Below is a small trained network, with its code and all its weights. Each question gives an input and a class and asks what happens when units are switched off, that is, made to give their printed mean instead of their output.

import numpy as np


def w(rows, s, z=0):
    codes = np.array(rows[::2]) - 128.0
    scale = np.full(codes.shape[1], s)
    scale[-1] = z or s
    return codes * scale


def f(y):
    return np.maximum(y, 0)


def log_softmax(a):
    a = a - a.max(-1, keepdims=True)
    return a - np.log(np.exp(a).sum(-1, keepdims=True))


def net(x, mask):
    res = np.array(x, float).reshape(1, 5) / 4 @ E
    y = f(res @ A[0][:, :-1].T + A[0][:, -1])
    res = res + np.where(mask, y, B[0][:, -1]) @ B[0][:, :-1]
    return log_softmax(res[-1] @ U[:, :-1].T + U[:, -1])


A, B = {}, {}
E = w([
[174,96,141,132,143,191,201,153,194],'x0',
[184,76,115,114,118,100,175,92,118],'x1',
[156,221,156,193,131,181,184,212,169],'x2',
[144,143,224,122,103,117,174,161,80],'x3',
[142,248,131,129,176,180,213,124,119],'x4',
],0.015)
A[0] = w([
[171,2,94,148,204,101,70,53,150,220],'N0',
[155,62,165,130,31,63,48,116,145,210],'N1',
[5,153,103,106,202,45,39,46,84,199],'N2',
[70,36,227,214,75,173,72,193,119,130],'N3',
[163,53,206,115,154,122,206,47,49,98],'N4',
[136,57,46,116,212,180,143,77,242,3],'N5',
],0.0073,0.0034)
B[0] = w([
[165,55,60,142,49,118,104,56,176,241],'N0',
[75,2,26,113,136,49,113,185,81,220],'N1',
[72,185,170,170,74,155,2,75,84,249],'N2',
[75,136,118,66,223,44,136,243,195,195],'N3',
[255,147,250,82,163,56,147,72,136,191],'N4',
[102,88,160,130,173,220,158,73,180,201],'N5',
],0.0075,0.016)
U = w([
[173,255,155,198,181,233,237,206,153,197],'0',
[85,88,129,97,157,101,119,213,148,130],'1',
[188,113,186,40,141,96,181,92,83,151],'2',
[98,76,72,111,77,100,88,73,66,2],'3',
[151,67,94,118,125,205,144,77,216,117],'4',
[34,244,153,139,154,201,65,99,92,146],'5',
],0.012,0.008)

Each question gives the input, the list of numbers given to net, and the class t.
The units are the neurons (one row each of A and B). Each row of codes is followed by its name. A weight is (code - 128) times the scale printed after its matrix; where a second scale follows, it is the last column's (A, B and U).
mask holds one flag per neuron, in row order. A switched-off neuron (its flag False) gives its mean, the last column of its row in B, instead of its output. The means were averaged over made-up inputs and are rounded, as every weight is.
A unit's drop is (log p(t) with every unit on - log p(t) with that unit switched off) / (log p(t) with every unit on - log p(t) with every unit switched off).
The circuit of an input: a set's keep is (log p(t) with only the set's units on - log p(t) with every unit switched off) / (log p(t) with every unit on - log p(t) with every unit switched off). Starting from all 6 units, units are removed one at a time, each time the one whose removal leaves the highest keep (on an exact tie, the one counted first), for as long as the keep stays at least 0.8.
circuit, biggest first: the units of the circuit, biggest drop first
most important unit: the unit with the biggest drop
top k neurons: the k neurons with the biggest drops, biggest first
drop of u: that unit's drop, to one decimal
input [-2,-4,0,5,6], class 0: circuit, biggest first => [N2]
input [1,2,0,2,-7], class 1: top 2 neurons => [N3, N2]
input [6,-4,4,0,-4], class 0: top 2 neurons => [N1, N0]
input [-6,2,-7,6,6], class 2: top 2 neurons => [N4, N5]
input [-4,7,4,6,4], class 0: top 2 neurons => [N1, N0]
input [2,-3,-4,-7,-1], class 4: top 2 neurons => [N5, N0]
input [-6,-1,3,2,-2], class 5: top 2 neurons => [N0, N2]
input [8,4,-8,3,-1], class 2: top 2 neurons => [N4, N2]
input [-4,-2,-7,5,4], class 5: top 2 neurons => [N2, N0]
input [0,-1,-6,2,4], class 2: top 3 neurons => [N4, N1, N5]
input [1,-1,4,-8,3], class 0: top 3 neurons => [N0, N2, N1]
input [-7,-2,6,5,-2], class 1: top 3 neurons => [N2, N3, N5]
input [5,3,-8,5,-3], class 2: top 2 neurons => [N4, N2]
input [8,-1,3,5,-5], class 1: most important unit => N3
input [7,4,2,-4,3], class 0: top 2 neurons => [N0, N1]
input [2,8,5,3,-5], class 2: top 2 neurons => [N4, N2]
input [-2,1,2,1,-5], class 1: top 2 neurons => [N3, N2]
input [-7,-1,-6,3,7], class 5: drop of N3 => 0.0
input [6,0,7,1,-7], class 1: drop of N3 => 0.4
input [-4,-7,-5,-4,2], class 5: most important unit => N2
input [2,-7,1,-5,5], class 0: drop of N2 => 0.7
input [7,3,-2,3,-4], class 2: drop of N3 => 0.1
